Each row has a class, written as a number after it.
[  78  406   17 -456  237   42   25 -110  203 -155   42   51  -30  123
   79  104 -102  160  -13   59 -219 -216 -131   42  -14 -172  -42  -92
  173  263 -323  160  159  -93 -352 -458  478   14]
2
[ 137  258  -60 -435  461  160   17   13  206   60  103    4   75   12
  -71   21  -14  248  143   59 -172  -31 -151  -14  -60    3 -337 -169
  334  165 -238  281    9  -34 -364 -538  318 -126]
8
[  28   55 -298 -103   28   68   12 -116  -33 -352  277   25  -16   73
   91   84  253  -62 -115  106  -91 -207   32  -47  -84 -214   49  -18
 -100  156   84 -117  -35 -267 -271 -149 -111   50]
0
[ -14  178 -382 -219  298  352  143 -195  201   12   70  -63  125  201
   98   71  177   56   -6   31  198 -262   11 -299   34  108  -62 -101
  342  222   79  168  -39 -171 -424 -416  114 -108]
6
[ 149  322 -203 -351  389  404  152 -101  152  -10  187   87  207  154
  195   71  154   47    3 -207  179 -327  122 -306  -67  116  214 -119
  431   45   76   68  228  -91 -423 -224   72  -67]
4
[  42  118   22 -428  138  -42   12   24   66 -152  -11   21 -166   -7
    3  116 -159  152    0  255 -198  -30 -153  190  -55 -266 -217   -7
  -89  257 -335  129    5 -106 -237 -477  404    4]
2
[ -23  252   37  387 -215  -89 -356 -111   -8  -14 -201  131 -322   31
 -239  158   80   -4 -325  274 -438 -485 -191  -24  -80 -327   47  112
  -77  305  131  134 -340 -140  111  136   16   18]
2
[  56  240 -184 -899  395  512  323  -59  206  -75  202   11  292  110
  260   58 -189  132  382   31  280 -137   77  -66  -43  185 -255   15
  322  183 -477    7  185  -84 -552 -661  264   -4]
7
[ 101  164 -239 -416  182   95  150  -97  182 -105  -21  120  125  115
    7   68 -116  249   67  123  -33 -132 -122  -15   30  -36 -264  -25
   20  100 -232   48 -122 -188 -429 -499  297   24]
7
[  42  522  -30  -37  185  167 -131  -72  224   32 -136  211 -135  153
 -126  137  171  102 -181   83  -59 -453 -112 -238 -178  -78  118 -110
  270  101  160  285  -59  -38 -244 -115  103  -46]
0
[  57  439 -100  -44  446  292   88 -173  169  133  129   63   15   96
  -28   91  201   22  -90 -213  -32 -209    8 -259  -90  -23  291 -208
  423  150   68  312  199 -107 -424 -162  116 -177]
5
[ 116  107  -22 -284  243  326   15  -73  120  -36   75   45  -12   71
   89   76   -9  110  118  163 -117 -214  -25   -3  -52  -40 -246   23
  258  168 -219  245  -24 -142 -298 -374  273  -75]
1
[ 156  119  -15 -696  326  452  119   27  117 -145  103   62  163  110
  210  183 -280  157  304   97   55  -87   53  -52 -251   27 -297   42
  223  146 -405  119   18  -62 -467 -643  238   22]
1
[-102 -193 -146 -280  -56  388 -142  -26  -76 -346  -37   59  166  151
  305  297  -52   56   56  188  218 -344  155 -180 -128  -26 -165  244
  148   50  203  -83 -132 -225 -310 -273 -159   84]
3
[  58  212 -204 -294  187  286  -20 -142   93 -152   86   94  129  229
  241  203   58    8   89  113  106 -435   85 -164 -126  111  -99   -3
  163   36   73   80  -85 -213 -323 -353  -85   39]
4
[  75   12 -374 -342  449  574  251 -114  120   54  289  -51  148   75
  267   98  132   10  164   45  273 -197  128 -233  -73  230 -156   23
  305  140   33  175   54 -249 -463 -389  -80 -150]
1
[ -15  119 -274   84  289  278  151 -157   29  100  210  -51  -10   38
  -55  -20  254  -92  -26  -18   53 -174   42 -195  -55   -8   72  -84
  212  232  113  161  -18 -203 -280 -144  -63 -163]
5
[  14  -28 -222 -483  224  148   91  -28   36 -226  211  -96  134   46
  166   72   -3  140  169  148  -10  -65  -46    9  -11  -35 -413    6
  194  185 -214   96  -27 -201 -351 -507  204   34]
1
[-200   84 -184  -22 -127  -80 -145 -167   15 -341  -73  193   36   70
   80  119  135   60 -168  100   76 -488    2  -52   10 -252  130   99
  -18  167  277 -111 -172 -221 -240   28 -143  158]
1
[ -89   71 -126  169  -83  132 -163 -142  -75 -145    9  -20 -108   54
   26  185  110  -46 -156  175 -138 -386   36 -153 -118 -203   49  103
   97  285  168   26 -148 -198  -47  -59  -29  -44]
8
[  -2  234  161  -73   82  279 -127  -62  -28 -213   39   98  -15  155
  137  214  121  -32  -43  -86 -117 -308   62 -227 -294 -250  212    8
  425   72   36   97   84 -106 -273 -124  -29   -1]
3
[ 139  182   91 -389   94  106 -178   84   42   -6 -158  150 -108  121
  107  194 -289  214    3  183 -177 -176 -102  -77 -123 -216 -195   87
   94  227 -232  205  -85  -70 -234 -510  321   62]
4
[  65  126   40 -397    5   75 -147    6    5 -192    5   44 -101   50
   10  137 -202  152   54  294 -208  -51  -78   59 -156 -262 -210   55
   27  230 -319   41    3    0 -185 -469  313   41]
8
[-158   14 -141  207 -227 -121 -238 -156 -110  -78  -79   87 -192    2
 -114  138  127   55 -274   67 -239 -379 -128  -88   28 -351   -3  204
  -83  293  170  -74 -347 -283   -3  127 -175   51]
0
[  52  391   88 -416  298  138   30  -90  243 -194  -15   89   58   10
   71  101 -132  296   62   97 -109 -113  -54   13 -121  -34 -148  -97
  233   56 -270  166  106   15 -363 -405  344  -47]
3
[ 175   57  -18 -511  199  356   44   -1   65  -70   16  -10  110  169
  226  195 -204  137  222  163    8  -81   24  -47 -174  -36 -275   32
  224   97 -336   46  -69  -32 -328 -653  273  -51]
2
[  87  305   68 -477   84  296 -160    2   44 -169  -11   66  -83   22
  -72  212 -281  194   61  292 -327  -94  -90  -56 -278 -232 -255   76
  172  249 -393  115  -57    1 -259 -551  318  -20]
2
[ -20  -79 -227 -250  215  491  210 -135  -49 -248  385  -76   56  135
  339  180  203 -149  204   26  138 -128  172 -207 -214   21 -117   58
  247  182  -33   20   28 -268 -361 -301 -251  -22]
8
[  -1  187 -313 -126  240  162  171 -232  127  -64  155   24  140  194
  198   53  230  -54   28 -125  212 -283   35 -212   55   28   21  -94
  266  211  106   48  -32 -226 -373 -133 -101    4]
7
[ 201  215  159 -309   22   19 -214   27  -22 -207  -66   75 -168   50
  -38  336 -395  199   12  389 -459  -95 -145  105 -339 -219 -296  112
 -157  190 -363  137  -80  -34 -122 -461  303   97]
4
[  83  375  152 -461   30   46 -193    5   90 -257 -136   76   -1   54
   -8  252 -380  228   23  304 -315 -319 -122   43 -260 -258 -207   98
   54  211 -360   90 -106  -11 -240 -550  381  120]
5
[  58  214 -209 -649  411  176  140 -108  187 -115  206  -77  214   87
  178   98 -208  154  264   45   39    0   -6   74  -52    3 -334 -117
  279  285 -364  100  133  -76 -490 -715  423  -60]
6
[  92  225  -13 -300  172   43  -23  -82  134 -131  -26   30   10   34
   15   76  -69  146   75  317 -141 -291  -97   95 -120  -88 -289  -62
  112  193 -184  185 -139  -52 -194 -387  289  -20]
1
[  98  125 -215 -262  298  278   99  -96   52  -54  211  -77    6  159
  223  171   67  -45   24   -8   20 -205   85 -161 -149  -35  -26  -32
  220  218  -30  123   61 -180 -323 -372   55  -94]
6
[ 175  363   -6 -523  254   98  -27  -27  161  -61  -46   26   11  192
  123  245 -372  207   86   90  -82  -33  -91  -37 -129  -93 -163  -57
  184  200 -364  154  149  -22 -360 -640  477   16]
7
[ 150  408   18 -516  354  154   47  -52  244 -180   84   47   78   62
  115   49 -139  186  187  116  -19 -190  -37   -8 -193   25 -180 -144
  307  131 -287  232  126   23 -332 -502  285   25]
7
[ 131  130   10 -309  249   48  -34  -10   65 -112   81   42   69    4
   30   54    3  225  123  229 -154 -149 -104   56 -103 -107 -283  -83
  197  114 -124  203  -88  -24 -255 -389  157  -12]
1
[  52  300 -326 -243  420  402  169 -146  190  106  172   67  214  206
   36   26  201   56   25 -260  153 -164   60 -240   19  141  113 -167
  383   93   47   49  133 -131 -496 -229  119 -194]
0
[ -23  209    3  259  -71   56 -169 -150  -49 -216  127   32 -215  113
  -25  177  169 -159 -130  107 -253 -246   -6  -69 -294 -314  185   33
   31  227   44   67  -58 -129  -74   16 -118   18]
8
[ -91  -10    3 -400 -200  166 -122  -76   -2 -365  -95    2   23    1
  128  215 -273  183   49  364 -191 -258  -32   77 -136 -201 -387  268
    5  187 -330 -133 -225 -124 -155 -405  249   83]
3
[  24   15 -306 -502  397  517  267  -13   29 -169  346  -74  323   88
  332   37  113 -131  306  -61  437 -173  244 -243 -136  249 -142  -50
  395  135   38   34  144 -186 -434 -402 -178   19]
2
[  77  131  -60 -562  201  255  132  -91  154  -17    5  103   41   47
  138   41  -65  227   95   90 -140 -244  -62  -25   96  -35 -251   88
  117  201 -377   40  -95 -188 -333 -460  261  -36]
8
[  27  292   54 -473  166  405    9  -49   86 -292  157  -12  104  127
   64  102 -217    9  202  187   -8  -22   63    8 -339  -92 -214  -15
  337  243 -437    6   77   30 -350 -639  355   17]
4
[ -53  149 -295   76  250   98  207 -200   99   -3  164   18    1   71
   45   19  271   16 -164 -254   63  -77  -21 -248   64 -128  207  -58
  211  305   75   53  134 -254 -390  -48   72  -54]
6
[ 138  109  107 -456   58  117  -73   35  -26 -343   54   22  -17  -36
   97  155 -171  167   87  237 -229  -29  -22   22 -277 -218 -169    1
  127   69 -324   22   30    8 -176 -438  238   69]
1
[ 100  296  -91 -365  243   75   52  -87  161 -215   91  -28    9   38
    9   83  -97  172   23  177 -183 -157 -115   29  -53  -93 -262  -91
  104  273 -281  150   34 -141 -288 -435  384  -22]
8
[  66  419  120 -530  192   72  -62   -2  159 -226   -3  146   14   84
   64  203 -249  213   74  175 -298 -162 -138   85 -166 -181 -232   25
  118  234 -387   83   -2  -83 -327 -570  369   70]
4
[   7  260 -142 -107  184  158  -21 -152   90 -169  142   83   -9  128
  157  167  167  -18  -47  -69  -11 -293   52 -172 -128  -41   47  -17
  208  190   94  100   45 -196 -263  -95  -83   21]
0
[ 119  236 -365 -244  470  273  216 -130  187  230   81   33   92  177
  169   88  151   53  -47 -158  225 -274   52 -277  168  156   74 -126
  296  149  147  275  108 -248 -420 -284  142 -154]
1
[ 217  320  -41 -632  526  492  135    7  172   -1  239   47  139   71
   62   72 -198   93  239   64  -45  -15   26   52 -226   61 -263 -118
  324  217 -434  166  107  -50 -493 -708  417 -141]
4
[ 113 -232 -186   21  -49   57    8  -33 -123 -378   70   74  -22   81
  247  198  105  -29 -118  221   53 -258   86  -55 -122 -203  -21  121
 -217  107  205  -72 -138 -307 -229 -106 -233  148]
2
[ -15  -43 -438  -56  272  102  162 -152   92 -148  257    9  142   14
  186  -41  376    5  -22  -10  276 -239   33 -118   57   -1  -36  -71
  162  200  253   38   44 -263 -405  -56 -150    1]
6
[  71   71 -104 -437  170  128   28  -19   79 -206  118   -4  167   84
  153  104  -52  181  113  160  -31 -128  -63   33  -48  -41 -330  -51
  164   52 -163   43  -76 -114 -304 -528  269   16]
4
[  23   10   36 -215   59  -13 -254  -31   14  -75  -18  -13 -136    5
    5  121  -51  146   39  350 -384 -226 -142  177  -40 -253 -398   92
   49  276 -189  178 -212 -106 -124 -351  295  -43]
7
[ 165  334  -18 -591  336  238    2  -34  165 -146   78  124  179  149
   63   87 -151  171  242  102  -14 -178  -55  -15 -247   13 -274  -90
  319  159 -310  118   15   -1 -415 -572  249   54]
4
[  44  240 -231 -300  441  461  171 -149  166  169   13    5   95  179
  190  107  160   44   18  -93  148 -340  100 -348   12  184   43  -34
  436  148   56  257   14 -191 -429 -350   20 -153]
4
[ 137  278  190 -438   46  -60 -224   61   68 -160 -187  157 -123  119
  106  299 -401  248    4  249 -258 -199 -133   53 -215 -286 -207   92
  -42  147 -284  173  -19  -33 -207 -497  408  109]
4
[  56  111  204 -588    2   98 -159   31   63 -369  -21   80  -12   19
  114  270 -276  233  143  318 -347 -254 -130  156 -223 -223 -424  160
  -23   41 -390   50 -165 -127 -189 -488  224   99]
1
[  86  286 -151 -883  418  429  188  -34  178  -86   98   55  278  187
  304  131 -282  196  344  -75  196 -131  101 -125  -97  178 -250  -19
  369  214 -448   47  148  -57 -520 -685  270   18]
4
[ 200  -29   -9 -511  442  590  161   21   31   11  223   38  219   84
  312  111  -98   93  409   74   58    3  147  -46 -131  228 -351   39
  289   75 -312  154    7 -114 -417 -582   97  -84]
5
[  44  368  -63 -610  388  342  167  -95  214 -182  120   85  178  171
  253  134 -152  160  260   80  110 -242   38   13  -45   51 -127  -76
  301  225 -343  132  138 -111 -524 -649  402   22]
1
[  84  251   13 -336   99   68   -4 -137  125 -105  -35  143  -64  121
  117  160 -146  152  -28  110 -326 -254 -126  118   26 -210 -161   60
   11  241 -356   58  -93 -198 -311 -378  438   13]
4
[-152   33 -125  103 -167   62 -123 -127  -90 -219   12   91 -118   70
   24  179  176  -28 -243   58 -179 -374  -31 -110   37 -328  104  162
   -6  255  157  -26 -124 -320 -142   68  -65   35]
2
[ 200  181  335 -143  -39  -70 -195   37   19 -325  -15  126 -230   72
  101  302 -198   83   -2  285 -393 -119 -161  151 -389 -329 -183   64
  -79    3 -268  167  -60  -50  -74 -267  197  151]
1
[-117  330   -6  376 -178 -229 -227 -176  -17  -61  -92  120 -284   24
 -196  114  144  -33 -380  -25 -288 -269 -126 -113  -71 -499  320    1
   12  314  148   39 -122 -131  -24  153    7   25]
0
[  -5  324 -123  -13  216  284   61 -222  139  -79   54   20  -11  223
   31  128  223  -17 -122  -75  -12 -259  -11 -288 -109  -55  180  -60
  351  207   24  128   95 -174 -355 -178   77  -66]
6
[ 147  323  -25 -489  288  255   18  -49  204 -114    5  180  163  142
  101   73 -104  217  170  132  -92 -236  -38   15 -134  101 -246  -74
  258   29 -264  143  -44  -47 -378 -491  299   -1]
1
[ 108  295  -26 -214  188    4   26 -111  168 -158   65  -11  -82   23
  -92   13   46  113  -79  252 -329 -142 -114  131  -86 -229 -146 -127
   31  177 -260  155  -92  -56 -238 -422  395  -91]
4
[ -34  470  240 -267  -85 -187 -276  -85  184 -237 -271  123 -150    4
 -139  245 -314  276 -142  310 -469 -323 -281  143 -145 -340 -199   32
   13  170 -227  125 -184   10  -63 -308  495   30]
7
[  13  238   44 -336  -91  -28 -144  -62   75 -296  -59   80  -59   66
   58  164 -154  147   -1  350 -230 -316 -139  124 -198 -210 -274   58
   30   76 -246   16 -124  -75 -111 -403  369   82]
4
[-229   54 -297  356 -250 -291 -122 -210  -45 -138  -30   84 -245   -2
 -218   11  315    1 -451   65 -171 -351 -215   -6  257 -457  151   93
 -176  420  235  -96 -209 -372  -87  218   10   88]
0
[ 101 -127  -67 -381   28  153  -51   42 -102 -132  119  -40  -91  -39
   54  140 -151  128  151  377 -201  -51  -93   37 -188 -205 -475  187
  -53  262 -317   56 -232 -151 -159 -483   71   55]
7
[ -84  213 -205 -232  272  326  138 -163  122  -41  104   81  177  139
   79   72  175    8  -12 -166  182 -172   55 -225   20  -37  134  -61
  344  145   86   27   81 -179 -493 -208   -6  -91]
3
[ 112  239  -70  -58  316  190 -136  -72   39  101   76   15  -23  110
   63  123  190   47    0  -83  -44 -315   21 -251 -217  -45   12 -110
  410   72  162  197  -62  -65 -196 -186  -47 -135]
0
[ 199  353   16 -620  435  291   30   32  187  -87  104  138  275  118
  156  120 -215  211  274   90   77 -137    0   10 -251   83 -257 -105
  304  113 -322  134   65   -4 -474 -694  292   28]
4
